Below is a small trained network, with its code and all its weights. Each question gives an input and a target symbol and asks what happens when units are switched off, that is, made to give their printed mean instead of their output.

import numpy as np


def w(rows, s, z=0):
    codes = np.array(rows[::2]) - 128.0
    scale = np.full(codes.shape[1], s)
    scale[-1] = z or s
    return codes * scale


def norm(h):
    return h / np.sqrt((h * h).mean(-1, keepdims=True) + 1e-5)


def f(y):
    return y / 2 * (1 + np.tanh(0.7978845608 * (y + 0.044715 * y**3)))


def softmax(a):
    e = np.exp(a - a.max(-1, keepdims=True))
    return e / e.sum(-1, keepdims=True)


def log_softmax(a):
    a = a - a.max(-1, keepdims=True)
    return a - np.log(np.exp(a).sum(-1, keepdims=True))


def net(x, mask):
    ids = ['ΞΠΣΩαβγδεζηθτ'.index(c) for c in x.split()]
    T = len(ids)
    res = E[ids] + P[:T]
    r = norm(res)
    for j in range(2):
        rows = slice(2 * j, 2 * j + 2)
        q, k, v = (r @ M[0][rows].T for M in (Q, K, V))
        z = softmax(np.where(np.tri(T) > 0, q @ k.T / 2**0.5, -1e9)) @ v
        o = O[0][rows]
        res = res + np.where(mask[j], z, o[:, -1]) @ o[:, :-1]
    y = f(norm(res) @ A[0][:, :-1].T + A[0][:, -1])
    res = res + np.where(mask[2:26], y, B[0][:, -1]) @ B[0][:, :-1]
    return log_softmax(norm(res)[-1] @ U[:, :-1].T + U[:, -1])


Q, K, V, O, A, B = {}, {}, {}, {}, {}, {}
E = w([
[163,153,111,78],'Ξ',
[173,156,104,76],'Π',
[159,152,110,77],'Σ',
[171,156,101,68],'Ω',
[156,158,111,87],'α',
[69,199,132,156],'β',
[113,111,184,196],'γ',
[86,151,177,185],'δ',
[89,109,158,63],'ε',
[173,61,162,201],'ζ',
[116,116,148,81],'η',
[62,87,246,3],'θ',
[100,127,119,86],'τ',
],0.0025)
P = w([
[60,124,233,33],'0',
[131,195,230,4],'1',
[67,94,146,87],'2',
[152,186,191,49],'3',
[107,102,106,107],'4',
[157,171,163,93],'5',
[122,106,92,146],'6',
[167,165,138,132],'7',
[148,108,70,153],'8',
[169,170,158,115],'9',
],0.0016)
Q[0] = w([
[168,248,223,82],'H1',
[247,254,93,12],'H1',
[102,195,103,110],'H2',
[105,123,55,163],'H2',
],0.0087)
K[0] = w([
[113,195,197,254],'H1',
[169,175,71,244],'H1',
[177,105,97,139],'H2',
[106,49,76,127],'H2',
],0.0088)
V[0] = w([
[41,228,127,174],'H1',
[91,189,67,79],'H1',
[143,52,10,186],'H2',
[5,38,109,92],'H2',
],0.0028)
O[0] = w([
[71,250,141,230,155],'H1',
[36,188,105,66,145],'H1',
[57,138,131,49,1],'H2',
[89,54,1,162,122],'H2',
],0.0034,0.0036)
A[0] = w([
[146,125,114,123,110],'N1',
[108,126,114,116,137],'N2',
[82,151,144,113,125],'N3',
[144,74,205,91,78],'N4',
[153,145,132,185,148],'N5',
[89,50,2,135,111],'N6',
[62,5,132,61,91],'N7',
[107,140,107,111,145],'N8',
[136,116,151,132,132],'N9',
[142,116,93,112,131],'N10',
[162,139,172,111,126],'N11',
[153,8,138,172,48],'N12',
[122,163,177,123,131],'N13',
[48,196,183,164,87],'N14',
[131,150,159,109,131],'N15',
[123,100,161,183,131],'N16',
[120,127,70,199,117],'N17',
[193,76,185,178,102],'N18',
[132,30,56,204,113],'N19',
[144,73,144,111,123],'N20',
[64,87,9,151,97],'N21',
[7,97,32,70,1],'N22',
[43,103,8,49,14],'N23',
[118,172,141,148,147],'N24',
],0.0073,0.0066)
B[0] = w([
[137,134,130,133,117],'N1',
[105,171,98,107,122],'N2',
[158,172,36,64,120],'N3',
[175,159,137,183,123],'N4',
[156,82,163,111,253],'N5',
[72,32,97,62,135],'N6',
[142,70,121,79,159],'N7',
[116,162,82,129,145],'N8',
[107,118,141,146,142],'N9',
[136,185,117,166,142],'N10',
[107,85,134,161,211],'N11',
[197,189,116,154,108],'N12',
[104,107,96,147,202],'N13',
[215,150,120,171,189],'N14',
[125,108,107,148,181],'N15',
[77,97,145,109,160],'N16',
[151,99,136,149,148],'N17',
[91,155,131,6,171],'N18',
[194,152,88,167,142],'N19',
[162,176,129,140,129],'N20',
[92,24,136,80,110],'N21',
[140,235,106,254,111],'N22',
[184,162,170,208,123],'N23',
[152,102,102,150,227],'N24',
],0.0063,0.0022)
U = w([
[20,210,220,163,99],'Ξ',
[98,245,54,5,182],'Π',
[68,28,248,17,183],'Σ',
[52,21,12,184,123],'Ω',
[239,250,8,249,105],'α',
[241,190,243,14,86],'β',
[6,180,4,56,181],'γ',
[124,4,35,51,76],'δ',
[154,49,89,36,39],'ε',
[237,234,132,61,157],'ζ',
[9,119,198,174,58],'η',
[13,249,45,215,252],'θ',
[254,16,230,255,105],'τ',
],0.009,0.0039)

Each question gives the input, a string of symbols that net reads in full, and the target symbol t.
The units are the heads (2 rows each of Q, K, V and O) and the neurons (one row each of A and B). Each row of codes is followed by its name. A weight is (code - 128) times the scale printed after its matrix; where a second scale follows, it is the last column's (O, A, B and U).
mask holds one flag per unit, heads first, then neurons. A switched-off unit (its flag False) gives its mean, the last column of its rows in O or B, instead of its output. The means were averaged over made-up inputs and are rounded, as every weight is.
A unit's drop is (log p(t) with every unit on - log p(t) with that unit switched off) / (log p(t) with every unit on - log p(t) with every unit switched off).
The circuit of an input: a set's keep is (log p(t) with only the set's units on - log p(t) with every unit switched off) / (log p(t) with every unit on - log p(t) with every unit switched off). Starting from the 12 units with the biggest drops (on a tie, the unit counted first), units are removed one at a time, each time the one whose removal leaves the highest keep (on an exact tie, the one counted first), for as long as the keep stays at least 0.8.
units of the circuit, in order: the units of the circuit, biggest drop first
most important unit: the unit with the biggest drop
top k neurons: the k neurons with the biggest drops, biggest first
which heads matter: for each layer, one digit per head in row order, 1 if its drop is at least 0.15 and else 0, layers parted by /
input ε Σ δ ε Ξ Σ Π γ Π, target β: which heads matter : 11
input Ω Σ Ω τ, target γ: most important unit : H1
input Σ Σ Ω Ω Σ, target Π: units of the circuit, in order : H1; N5; N10; N24
input Π γ Σ Σ ε Ω Σ Σ, target Σ: which heads matter : 10
input Ω η Σ Ξ δ Σ ε δ δ, target δ: which heads matter : 11
input δ Ω ζ, target ζ: units of the circuit, in order : N12; N18
input Σ γ δ ζ, target β: units of the circuit, in order : N18; N6
input τ Π Π ε δ Ξ δ β γ Ξ, target Σ: units of the circuit, in order : N19; N14
input Σ Σ α δ Ξ ε α Ω γ, target β: which heads matter : 10
input Σ η γ Σ δ γ δ Ω Π, target τ: which heads matter : 10
input γ δ ε ε δ, target δ: units of the circuit, in order : H2; N6; H1
input Ω Σ Ξ, target Π: top 3 neurons : N5; N14; N22
input ζ η δ γ Ω Σ ζ, target ζ: units of the circuit, in order : N19; N18
input θ Ω δ δ Σ β Ω, target α: units of the circuit, in order : H1
input ζ β τ Σ Σ Σ α, target θ: which heads matter : 11
input Σ δ Ω γ Π, target β: which heads matter : 10
input Σ Σ Σ, target γ: which heads matter : 11
input Σ Ω Σ γ α ζ Σ, target β: which heads matter : 10
input Σ Σ Σ Σ Σ Ξ Σ Ω, target Π: top 4 neurons : N14; N5; N23; N17
input γ Ω δ θ, target τ: most important unit : N4
input Π τ Ξ Σ δ ε Ω ζ α, target ζ: which heads matter : 10
input Π Ξ δ ε β Ω γ γ Σ Π, target Σ: top 2 neurons : N18; N14
input Π γ γ Ξ, target Σ: which heads matter : 10
input ε ε Ω γ, target Σ: which heads matter : 00
